Below are the code and all the weights of a small trained network. Each question names an input and a class and asks about switching units off, where a switched-off unit gives its printed mean instead of its output.

import numpy as np


def w(rows, s, z=0):
    codes = np.array(rows[::2]) - 128.0
    scale = np.full(codes.shape[1], s)
    scale[-1] = z or s
    return codes * scale


def f(y):
    return np.maximum(y, 0)


def log_softmax(a):
    a = a - a.max(-1, keepdims=True)
    return a - np.log(np.exp(a).sum(-1, keepdims=True))


def net(x, mask):
    res = np.array(x, float).reshape(1, 5) / 4 @ E
    y = f(res @ A[0][:, :-1].T + A[0][:, -1])
    res = res + np.where(mask, y, B[0][:, -1]) @ B[0][:, :-1]
    return log_softmax(res[-1] @ U[:, :-1].T + U[:, -1])


A, B = {}, {}
E = w([
[161,125,154,106,131,63,127,154,254,27],'x0',
[78,156,107,133,63,71,43,14,161,145],'x1',
[235,80,174,15,39,67,58,189,90,156],'x2',
[141,135,109,139,139,115,122,141,129,146],'x3',
[121,128,129,129,126,123,128,130,125,123],'x4',
],0.0089)
A[0] = w([
[193,71,155,95,164,78,167,197,198,43,84],'N1',
[191,47,164,70,40,90,29,150,58,157,14],'N2',
[122,106,122,129,160,105,87,131,222,36,20],'N3',
[188,50,193,76,92,76,128,188,165,106,163],'N4',
[178,114,118,156,220,147,144,179,76,163,158],'N5',
[140,117,134,121,93,108,45,79,177,116,234],'N6',
[130,121,122,135,127,67,127,130,234,67,99],'N7',
[67,154,129,184,196,130,210,121,174,93,3],'N8',
[161,93,165,83,97,71,107,192,210,90,47],'N9',
[91,45,111,152,188,177,190,181,119,76,191],'N10',
[149,156,160,140,150,93,110,123,255,66,153],'N11',
[99,149,132,126,84,61,64,91,160,128,202],'N12',
[64,181,57,187,145,160,117,61,120,147,161],'N13',
[162,120,146,86,122,78,119,195,120,149,163],'N14',
],0.0083,0.0056)
B[0] = w([
[45,73,80,138,134,69,69,83,231,91,229],'N1',
[174,202,166,122,149,214,254,193,54,197,245],'N2',
[122,173,112,102,209,198,195,184,99,255,186],'N3',
[93,44,114,107,185,87,84,69,179,80,255],'N4',
[154,172,185,130,112,109,157,213,91,116,206],'N5',
[107,186,131,167,72,94,163,161,82,138,224],'N6',
[181,158,160,59,207,194,164,167,92,183,206],'N7',
[214,117,195,62,133,138,117,186,132,109,199],'N8',
[83,66,126,124,123,83,67,100,193,90,213],'N9',
[173,197,167,136,92,194,178,171,77,161,220],'N10',
[193,121,209,118,118,159,153,232,48,153,227],'N11',
[140,171,147,182,90,167,134,145,85,154,219],'N12',
[52,143,90,171,115,49,84,95,187,110,236],'N13',
[99,65,133,80,153,126,102,56,177,129,211],'N14',
],0.0084,0.011)
U = w([
[123,196,123,137,146,201,239,184,83,196,184],'0',
[255,102,181,56,117,171,168,208,83,149,238],'1',
[34,58,51,190,82,57,42,34,218,39,5],'2',
],0.0079,0.002)

Each question gives the input, the list of numbers given to net, and the class t.
The units are the neurons (one row each of A and B). Each row of codes is followed by its name. A weight is (code - 128) times the scale printed after its matrix; where a second scale follows, it is the last column's (A, B and U).
mask holds one flag per neuron, in row order. A switched-off neuron (its flag False) gives its mean, the last column of its row in B, instead of its output. The means were averaged over made-up inputs and are rounded, as every weight is.
A unit's drop is (log p(t) with every unit on - log p(t) with that unit switched off) / (log p(t) with every unit on - log p(t) with every unit switched off).
The circuit of an input: a set's keep is (log p(t) with only the set's units on - log p(t) with every unit switched off) / (log p(t) with every unit on - log p(t) with every unit switched off). Starting from the 12 units with the biggest drops (on a tie, the unit counted first), units are removed one at a time, each time the one whose removal leaves the highest keep (on an exact tie, the one counted first), for as long as the keep stays at least 0.8.
circuit, biggest first: the units of the circuit, biggest drop first
unit that matters most: the unit with the biggest drop
k most important neurons: the k neurons with the biggest drops, biggest first
drop of u: that unit's drop, to one decimal
input [3,0,-5,4,8], class 1: 2 most important neurons : (N8, N2)
input [1,-1,6,6,3], class 2: 2 most important neurons : (N4, N11)
input [-5,3,-8,-2,8], class 2: circuit, biggest first : (N13)
input [-4,2,5,-4,-5], class 0: circuit, biggest first : (N2, N8)
input [7,6,-3,-5,-3], class 0: 2 most important neurons : (N3, N6)
input [-5,3,6,7,1], class 0: 3 most important neurons : (N2, N8, N11)
input [-5,1,5,2,3], class 0: 4 most important neurons : (N2, N8, N11, N9)
input [-6,1,4,-3,2], class 0: 2 most important neurons : (N2, N8)
input [1,-1,-7,-2,-7], class 1: 3 most important neurons : (N8, N2, N6)
input [5,0,-4,1,-4], class 1: 2 most important neurons : (N8, N11)
input [-7,2,6,-4,-2], class 0: 2 most important neurons : (N2, N8)
input [2,-1,7,-5,4], class 2: drop of N4 : 0.3
input [3,-3,6,-7,7], class 2: drop of N12 : 0.0
input [4,-1,8,2,3], class 2: drop of N9 : 0.3
input [-1,5,6,-4,-2], class 0: unit that matters most : N2
